Below are the code and all the weights of a small trained network. Each question names an input and a class and asks about switching units off, where a switched-off unit gives its printed mean instead of its output.

import numpy as np


def w(rows, s, z=0):
    codes = np.array(rows[::2]) - 128.0
    scale = np.full(codes.shape[1], s)
    scale[-1] = z or s
    return codes * scale


def f(y):
    return np.maximum(y, 0)


def log_softmax(a):
    a = a - a.max(-1, keepdims=True)
    return a - np.log(np.exp(a).sum(-1, keepdims=True))


def net(x, mask):
    res = np.array(x, float).reshape(1, 5) / 4 @ E
    y = f(res @ A[0][:, :-1].T + A[0][:, -1])
    res = res + np.where(mask, y, B[0][:, -1]) @ B[0][:, :-1]
    return log_softmax(res[-1] @ U[:, :-1].T + U[:, -1])


A, B = {}, {}
E = w([
[199,129,247,113,178],'x0',
[198,171,64,72,140],'x1',
[144,56,102,18,89],'x2',
[171,149,180,253,56],'x3',
[179,166,178,50,36],'x4',
],0.013)
A[0] = w([
[36,69,135,131,166,198],'neuron 1',
[212,196,154,79,157,2],'neuron 2',
[127,228,135,155,40,202],'neuron 3',
[189,87,126,88,210,222],'neuron 4',
[95,126,212,134,194,101],'neuron 5',
[86,254,61,31,77,128],'neuron 6',
],0.011,0.0081)
B[0] = w([
[27,192,90,118,113,225],'neuron 1',
[130,197,98,185,211,189],'neuron 2',
[182,89,167,158,37,226],'neuron 3',
[141,254,154,91,98,236],'neuron 4',
[170,159,58,86,37,189],'neuron 5',
[222,138,27,182,38,247],'neuron 6',
],0.0092,0.015)
U = w([
[206,105,106,112,83,91],'0',
[164,166,168,72,209,56],'1',
[124,156,128,17,82,203],'2',
[122,84,155,103,253,32],'3',
[72,39,56,108,193,106],'4',
[122,214,81,178,160,218],'5',
[55,118,85,123,236,1],'6',
[149,110,253,229,136,152],'7',
],0.012,0.0062)

Each question gives the input, the list of numbers given to net, and the class t.
The units are the neurons (one row each of A and B). Each row of codes is followed by its name. A weight is (code - 128) times the scale printed after its matrix; where a second scale follows, it is the last column's (A, B and U).
mask holds one flag per neuron, in row order. A switched-off neuron (its flag False) gives its mean, the last column of its row in B, instead of its output. The means were averaged over made-up inputs and are rounded, as every weight is.
A unit's drop is (log p(t) with every unit on - log p(t) with that unit switched off) / (log p(t) with every unit on - log p(t) with every unit switched off).
The circuit of an input: a set's keep is (log p(t) with only the set's units on - log p(t) with every unit switched off) / (log p(t) with every unit on - log p(t) with every unit switched off). Starting from all 6 units, units are removed one at a time, each time the one whose removal leaves the highest keep (on an exact tie, the one counted first), for as long as the keep stays at least 0.8.
circuit, biggest first: the units of the circuit, biggest drop first
unit that matters most: the unit with the biggest drop
top k neurons: the k neurons with the biggest drops, biggest first
drop of u: that unit's drop, to one decimal
input [8,5,2,4,-4], class 1: circuit, biggest first => (neuron 6)
input [2,-6,5,-8,-6], class 2: top 3 neurons => (neuron 4; neuron 5; neuron 2)
input [-6,-8,7,6,-5], class 4: circuit, biggest first => (neuron 4; neuron 6)
input [-1,-8,3,3,2], class 7: circuit, biggest first => (neuron 6; neuron 4)
input [6,1,3,-4,-7], class 2: circuit, biggest first => (neuron 2; neuron 4)
input [8,7,4,-2,-5], class 1: top 2 neurons => (neuron 6; neuron 1)
input [-5,-2,-7,6,-6], class 7: circuit, biggest first => (neuron 3; neuron 6)
input [5,8,1,7,0], class 7: circuit, biggest first => (neuron 6; neuron 5)
input [-6,2,1,2,-4], class 4: circuit, biggest first => (neuron 4; neuron 2; neuron 6)
input [-2,3,6,-1,2], class 0: top 2 neurons => (neuron 6; neuron 1)
input [4,-5,-2,4,-6], class 5: top 2 neurons => (neuron 5; neuron 3)
input [5,-2,-2,0,-2], class 2: top 3 neurons => (neuron 5; neuron 2; neuron 6)
input [-4,-3,7,-8,-8], class 5: top 2 neurons => (neuron 4; neuron 1)
input [6,0,3,7,2], class 7: unit that matters most => neuron 6
input [-1,6,-7,5,4], class 7: circuit, biggest first => (neuron 3; neuron 5)
input [2,2,-1,-3,8], class 0: top 2 neurons => (neuron 6; neuron 1)
input [5,8,-6,3,8], class 7: top 3 neurons => (neuron 3; neuron 2; neuron 1)
input [0,-4,8,-7,-7], class 2: top 2 neurons => (neuron 4; neuron 2)
input [1,2,-4,-6,4], class 5: top 2 neurons => (neuron 2; neuron 3)
input [-2,3,-7,0,5], class 0: circuit, biggest first => (neuron 3)
input [-8,-6,3,-3,-4], class 6: top 4 neurons => (neuron 1; neuron 3; neuron 6; neuron 5)
input [5,4,-1,7,-6], class 7: top 2 neurons => (neuron 6; neuron 1)
input [-2,-3,-1,4,5], class 7: top 2 neurons => (neuron 6; neuron 5)
input [-1,-6,-8,-2,7], class 7: top 2 neurons => (neuron 6; neuron 3)
input [7,5,-2,4,5], class 7: drop of neuron 3 => 0.5
input [-7,5,3,-4,4], class 0: drop of neuron 6 => 0.6
input [-5,0,8,4,-5], class 4: drop of neuron 4 => 0.3
input [-5,7,5,1,8], class 0: drop of neuron 1 => 0.0
input [-7,-3,8,-2,-4], class 4: circuit, biggest first => (neuron 4)
